Here is a tiny trained network, its code and every weight. The questions are about switching its units off for an input and a class, where a switched-off unit gives its printed mean instead of its output.

import numpy as np


def w(rows, s, z=0):
    codes = np.array(rows[::2]) - 128.0
    scale = np.full(codes.shape[1], s)
    scale[-1] = z or s
    return codes * scale


def norm(h):
    return h / np.sqrt((h * h).mean(-1, keepdims=True) + 1e-5)


def f(y):
    return y / 2 * (1 + np.tanh(0.7978845608 * (y + 0.044715 * y**3)))


def log_softmax(a):
    a = a - a.max(-1, keepdims=True)
    return a - np.log(np.exp(a).sum(-1, keepdims=True))


def net(x, mask):
    res = np.array(x, float).reshape(1, 3) / 4 @ E
    u = 0
    for l in range(4):
        y = f(norm(res) @ A[l][:, :-1].T + A[l][:, -1])
        res = res + np.where(mask[u : u + 4], y, B[l][:, -1]) @ B[l][:, :-1]
        u += 4
    return log_softmax(norm(res)[-1] @ U[:, :-1].T + U[:, -1])


A, B = {}, {}
E = w([
[115,131,1],'x0',
[15,115,137],'x1',
[161,67,141],'x2',
],0.0069)
A[0] = w([
[103,247,136,86],'0.n0',
[162,102,111,118],'0.n1',
[53,90,122,3],'0.n2',
[137,165,140,36],'0.n3',
],0.015,0.0026)
B[0] = w([
[161,28,209,253],'0.n0',
[189,125,126,188],'0.n1',
[92,254,163,237],'0.n2',
[200,139,146,113],'0.n3',
],0.0092,0.0029)
A[1] = w([
[29,85,133,39],'1.n0',
[108,106,160,127],'1.n1',
[86,166,8,87],'1.n2',
[118,102,189,255],'1.n3',
],0.012,0.004)
B[1] = w([
[185,211,100,166],'1.n0',
[183,14,254,153],'1.n1',
[125,67,55,215],'1.n2',
[90,76,46,254],'1.n3',
],0.0083,0.0052)
A[2] = w([
[144,249,118,194],'2.n0',
[91,105,86,253],'2.n1',
[183,137,114,98],'2.n2',
[140,129,182,110],'2.n3',
],0.012,0.0045)
B[2] = w([
[150,130,163,173],'2.n0',
[161,97,164,255],'2.n1',
[123,194,163,148],'2.n2',
[126,148,4,137],'2.n3',
],0.017,0.0054)
A[3] = w([
[5,203,142,60],'3.n0',
[87,139,143,41],'3.n1',
[232,169,99,152],'3.n2',
[217,3,245,255],'3.n3',
],0.0067,0.0027)
B[3] = w([
[254,203,117,135],'3.n0',
[189,124,86,118],'3.n1',
[39,195,140,157],'3.n2',
[15,56,181,254],'3.n3',
],0.01,0.0093)
U = w([
[116,107,166,112],'0',
[101,113,99,249],'1',
[141,249,173,11],'2',
],0.018,0.0016)

Each question gives the input, the list of numbers given to net, and the class t.
The units are the neurons (one row each of A and B). Each row of codes is followed by its name. A weight is (code - 128) times the scale printed after its matrix; where a second scale follows, it is the last column's (A, B and U).
mask holds one flag per neuron, layer by layer. A switched-off neuron (its flag False) gives its mean, the last column of its row in B, instead of its output. The means were averaged over made-up inputs and are rounded, as every weight is.
A unit's drop is (log p(t) with every unit on - log p(t) with that unit switched off) / (log p(t) with every unit on - log p(t) with every unit switched off).
unit that matters most: the unit with the biggest drop
top k neurons: the k neurons with the biggest drops, biggest first
top k neurons in layer l: the k neurons of layer l with the biggest drops, biggest first
drop when u is switched off: that unit's drop, to one decimal
input [-4,-5,1], class 2: unit that matters most : 0.n0
input [6,-7,-4], class 2: top 2 neurons : (2.n2, 1.n3)
input [-5,6,0], class 2: top 2 neurons : (0.n2, 1.n2)
input [-6,7,-1], class 2: top 4 neurons : (0.n2, 1.n2, 1.n0, 3.n0)
input [-4,5,-1], class 2: top 2 neurons : (0.n2, 1.n2)
input [1,-7,6], class 2: top 3 neurons : (2.n2, 0.n0, 1.n2)
input [4,6,-3], class 2: top 2 neurons in layer 1 : (1.n0, 1.n1)
input [4,-6,-2], class 2: top 2 neurons : (1.n3, 2.n2)
input [-6,-3,0], class 1: top 2 neurons in layer 2 : (2.n3, 2.n1)
input [-6,-8,2], class 2: top 2 neurons in layer 1 : (1.n2, 1.n1)
input [-5,-4,-4], class 1: top 2 neurons : (2.n3, 2.n1)
input [-2,-6,-3], class 2: drop when 3.n3 is switched off : 0.1
input [-2,8,-4], class 2: drop when 0.n2 is switched off : 1.3
input [-8,-3,-1], class 1: unit that matters most : 2.n3
input [1,-8,-1], class 2: drop when 3.n2 is switched off : 0.0
